Below are the code and all the weights of a small trained network. Each question names an input and a target symbol and asks about switching units off, where a switched-off unit gives its printed mean instead of its output.

import numpy as np


def w(rows, s, z=0):
    codes = np.array(rows[::2]) - 128.0
    scale = np.full(codes.shape[1], s)
    scale[-1] = z or s
    return codes * scale


def norm(h):
    return h / np.sqrt((h * h).mean(-1, keepdims=True) + 1e-5)


def f(y):
    return y / 2 * (1 + np.tanh(0.7978845608 * (y + 0.044715 * y**3)))


def softmax(a):
    e = np.exp(a - a.max(-1, keepdims=True))
    return e / e.sum(-1, keepdims=True)


def log_softmax(a):
    a = a - a.max(-1, keepdims=True)
    return a - np.log(np.exp(a).sum(-1, keepdims=True))


def net(x, mask):
    ids = ['ΓΔΘΛΦΩαβεζημπστ'.index(c) for c in x.split()]
    T = len(ids)
    res = E[ids] + P[:T]
    u = 0
    for l in range(3):
        r = norm(res)
        for j in range(2):
            rows = slice(2 * j, 2 * j + 2)
            q, k, v = (r @ M[l][rows].T for M in (Q, K, V))
            z = softmax(np.where(np.tri(T) > 0, q @ k.T / 2**0.5, -1e9)) @ v
            o = O[l][rows]
            res = res + np.where(mask[u + j], z, o[:, -1]) @ o[:, :-1]
        u += 2
        y = f(norm(res) @ A[l][:, :-1].T + A[l][:, -1])
        res = res + np.where(mask[u : u + 8], y, B[l][:, -1]) @ B[l][:, :-1]
        u += 8
    return log_softmax(norm(res)[-1] @ U[:, :-1].T + U[:, -1])


Q, K, V, O, A, B = {}, {}, {}, {}, {}, {}
E = w([
[162,87,137,119,194],'Γ',
[140,103,144,108,192],'Δ',
[141,103,142,108,195],'Θ',
[140,102,144,105,193],'Λ',
[134,105,145,102,194],'Φ',
[106,118,154,91,187],'Ω',
[77,120,149,86,160],'α',
[79,53,254,145,110],'β',
[88,145,128,97,162],'ε',
[112,168,112,113,174],'ζ',
[81,131,106,106,120],'η',
[97,151,99,110,134],'μ',
[109,149,86,122,112],'π',
[135,148,75,138,117],'σ',
[123,117,79,133,103],'τ',
],0.0071)
P = w([
[218,136,120,3,81],'0',
[179,122,96,17,119],'1',
[152,116,88,39,152],'2',
[122,108,85,60,176],'3',
[99,106,88,85,202],'4',
[77,105,100,111,213],'5',
[65,111,120,138,217],'6',
[58,120,146,168,209],'7',
[61,129,169,186,197],'8',
[66,133,193,204,178],'9',
],0.0044)
Q[0] = w([
[191,171,242,146,42],'L0H0',
[60,121,182,242,181],'L0H0',
[200,82,227,177,167],'L0H1',
[185,169,126,140,3],'L0H1',
],0.017)
K[0] = w([
[158,161,244,162,73],'L0H0',
[39,126,162,237,193],'L0H0',
[109,144,252,113,175],'L0H1',
[246,80,135,44,157],'L0H1',
],0.019)
V[0] = w([
[165,179,206,97,222],'L0H0',
[100,6,194,120,123],'L0H0',
[103,188,78,176,120],'L0H1',
[34,183,159,67,108],'L0H1',
],0.021)
O[0] = w([
[151,29,81,206,172,163],'L0H0',
[169,72,117,102,4,84],'L0H0',
[87,170,49,144,103,122],'L0H1',
[52,103,88,40,140,244],'L0H1',
],0.012,0.011)
A[0] = w([
[160,160,69,104,132,144],'L0N0',
[111,132,121,142,144,59],'L0N1',
[169,60,110,49,128,52],'L0N2',
[77,67,177,136,115,6],'L0N3',
[4,90,215,217,111,32],'L0N4',
[115,118,149,163,94,130],'L0N5',
[208,113,101,149,137,89],'L0N6',
[142,169,155,116,97,110],'L0N7',
],0.016,0.0015)
B[0] = w([
[131,137,182,131,147,160],'L0N0',
[134,107,135,92,129,151],'L0N1',
[18,114,167,216,138,255],'L0N2',
[143,111,152,190,142,181],'L0N3',
[168,127,79,100,199,134],'L0N4',
[168,126,82,130,106,115],'L0N5',
[187,248,137,81,105,152],'L0N6',
[92,182,169,141,163,146],'L0N7',
],0.014,0.0064)
Q[1] = w([
[18,30,38,101,189],'L1H0',
[85,251,120,10,155],'L1H0',
[38,98,45,154,222],'L1H1',
[102,208,155,23,214],'L1H1',
],0.014)
K[1] = w([
[83,131,3,133,76],'L1H0',
[93,243,128,144,128],'L1H0',
[110,143,22,115,92],'L1H1',
[102,218,129,105,133],'L1H1',
],0.022)
V[1] = w([
[187,61,96,6,179],'L1H0',
[159,157,73,234,174],'L1H0',
[162,125,24,109,125],'L1H1',
[168,188,90,138,60],'L1H1',
],0.021)
O[1] = w([
[199,140,10,63,93,82],'L1H0',
[157,97,164,186,230,132],'L1H0',
[168,135,166,71,186,68],'L1H1',
[162,164,206,143,147,4],'L1H1',
],0.014,0.012)
A[1] = w([
[234,52,249,61,9,26],'L1N0',
[153,173,177,118,159,175],'L1N1',
[137,230,206,148,36,2],'L1N2',
[125,201,126,160,118,107],'L1N3',
[139,205,82,170,188,139],'L1N4',
[159,173,126,93,29,149],'L1N5',
[229,119,181,167,147,44],'L1N6',
[138,73,188,156,117,79],'L1N7',
],0.015,0.0018)
B[1] = w([
[167,123,203,4,166,169],'L1N0',
[99,99,106,113,148,189],'L1N1',
[105,155,133,171,31,252],'L1N2',
[141,97,103,107,143,188],'L1N3',
[85,101,156,106,124,243],'L1N4',
[95,87,147,149,211,188],'L1N5',
[92,181,78,109,73,148],'L1N6',
[133,132,101,138,86,188],'L1N7',
],0.029,0.0042)
Q[2] = w([
[91,247,120,82,144],'L2H0',
[81,136,122,131,155],'L2H0',
[153,140,133,173,137],'L2H1',
[4,52,123,115,119],'L2H1',
],0.027)
K[2] = w([
[179,172,235,52,83],'L2H0',
[129,82,158,44,118],'L2H0',
[135,130,117,167,143],'L2H1',
[79,4,164,63,129],'L2H1',
],0.023)
V[2] = w([
[127,59,171,132,105],'L2H0',
[140,112,129,98,138],'L2H0',
[125,130,120,103,147],'L2H1',
[193,5,247,8,95],'L2H1',
],0.013)
O[2] = w([
[150,99,117,151,114,189],'L2H0',
[120,126,141,133,121,122],'L2H0',
[119,141,139,119,129,144],'L2H1',
[171,5,170,147,56,254],'L2H1',
],0.013,0.0065)
A[2] = w([
[145,103,127,24,202,177],'L2N0',
[157,141,64,254,163,128],'L2N1',
[163,8,195,159,73,255],'L2N2',
[89,187,95,141,123,208],'L2N3',
[103,206,164,83,100,67],'L2N4',
[155,125,201,111,181,139],'L2N5',
[154,145,151,133,252,30],'L2N6',
[203,116,61,92,169,132],'L2N7',
],0.019,0.0013)
B[2] = w([
[209,151,174,115,121,186],'L2N0',
[198,253,126,152,164,181],'L2N1',
[168,9,214,114,57,254],'L2N2',
[140,119,161,101,82,195],'L2N3',
[193,145,160,188,113,165],'L2N4',
[48,136,138,132,122,147],'L2N5',
[98,76,202,74,183,179],'L2N6',
[167,54,78,149,69,145],'L2N7',
],0.024,0.013)
U = w([
[186,182,126,178,147,203],'Γ',
[139,113,139,125,106,15],'Δ',
[74,20,101,222,95,96],'Θ',
[168,180,122,159,138,153],'Λ',
[61,214,202,190,19,86],'Φ',
[180,197,118,158,136,192],'Ω',
[226,76,88,108,246,95],'α',
[2,134,62,60,54,50],'β',
[176,56,202,100,51,133],'ε',
[73,120,13,196,185,252],'ζ',
[157,172,121,140,129,95],'η',
[175,120,30,18,98,194],'μ',
[209,102,162,246,144,120],'π',
[47,125,214,92,218,168],'σ',
[201,218,209,9,109,58],'τ',
],0.01,0.0025)

Each question gives the input, a string of symbols that net reads in full, and the target symbol t.
The units are the heads (2 rows each of Q, K, V and O) and the neurons (one row each of A and B). Each row of codes is followed by its name. A weight is (code - 128) times the scale printed after its matrix; where a second scale follows, it is the last column's (O, A, B and U).
mask holds one flag per unit, layer by layer, with each layer's heads first. A switched-off unit (its flag False) gives its mean, the last column of its rows in O or B, instead of its output. The means were averaged over made-up inputs and are rounded, as every weight is.
A unit's drop is (log p(t) with every unit on - log p(t) with that unit switched off) / (log p(t) with every unit on - log p(t) with every unit switched off).
The circuit of an input: a set's keep is (log p(t) with only the set's units on - log p(t) with every unit switched off) / (log p(t) with every unit on - log p(t) with every unit switched off). Starting from the 12 units with the biggest drops (on a tie, the unit counted first), units are removed one at a time, each time the one whose removal leaves the highest keep (on an exact tie, the one counted first), for as long as the keep stays at least 0.8.
circuit, biggest first: the units of the circuit, biggest drop first
unit that matters most: the unit with the biggest drop
top k neurons: the k neurons with the biggest drops, biggest first
k most important neurons of layer l: the k neurons of layer l with the biggest drops, biggest first
drop when u is switched off: that unit's drop, to one decimal
input Γ ζ Δ, target α: unit that matters most : L0H0
input μ π μ Δ, target τ: circuit, biggest first : L0H0, L0N2, L1H0, L2N2
input σ Ω Γ Ω, target π: circuit, biggest first : L0H0, L2N1, L2H1, L1N4
input σ π η, target σ: circuit, biggest first : L0H0, L2N2
input π η α Γ σ τ Γ Θ η π, target τ: circuit, biggest first : L1H1, L0N2, L0H1, L2N2
input η Θ Λ ε Θ α Θ ζ α η, target β: circuit, biggest first : L0H1, L2N2
input σ Δ τ Λ Λ σ Γ Γ, target σ: circuit, biggest first : L0H0, L2N2
input σ α Δ τ Φ α μ μ Γ Γ, target μ: top 2 neurons : L0N2, L2N2
input ζ σ σ Θ σ Λ ε α Γ, target ζ: top 2 neurons : L0N2, L1N4
input ε Θ Λ ε Θ Ω, target ζ: top 2 neurons : L0N2, L2N2
input Ω Ω Ω η Φ τ Δ μ Θ, target μ: top 3 neurons : L0N2, L2N2, L1N2
input Θ Γ ε Θ α, target ζ: 2 most important neurons of layer 2 : L2N2, L2N1
input Λ π π η Λ Φ τ Θ ε Φ, target ζ: top 2 neurons : L0N2, L2N2
input Γ Φ Ω μ ε ε η ζ, target β: unit that matters most : L0H1
input σ σ σ ε Λ, target σ: drop when L2N3 is switched off : 0.0
input μ α ε τ Θ π Θ, target τ: drop when L0N3 is switched off : 0.1
input α σ Γ ε Γ α, target ζ: top 4 neurons : L0N2, L2N2, L1N4, L1N0
input Φ ε Δ, target ζ: drop when L0N5 is switched off : 0.0
input τ σ Ω, target Φ: 2 most important neurons of layer 0 : L0N2, L0N3
input Ω Δ Δ Θ ε ε π Φ σ, target σ: unit that matters most : L0H1
input Δ σ ζ Θ ε Φ μ μ Φ, target μ: drop when L1H0 is switched off : 0.5
input Ω Φ ε Θ, target ζ: top 2 neurons : L0N2, L2N2
input Λ ζ μ, target μ: top 2 neurons : L0N2, L2N2
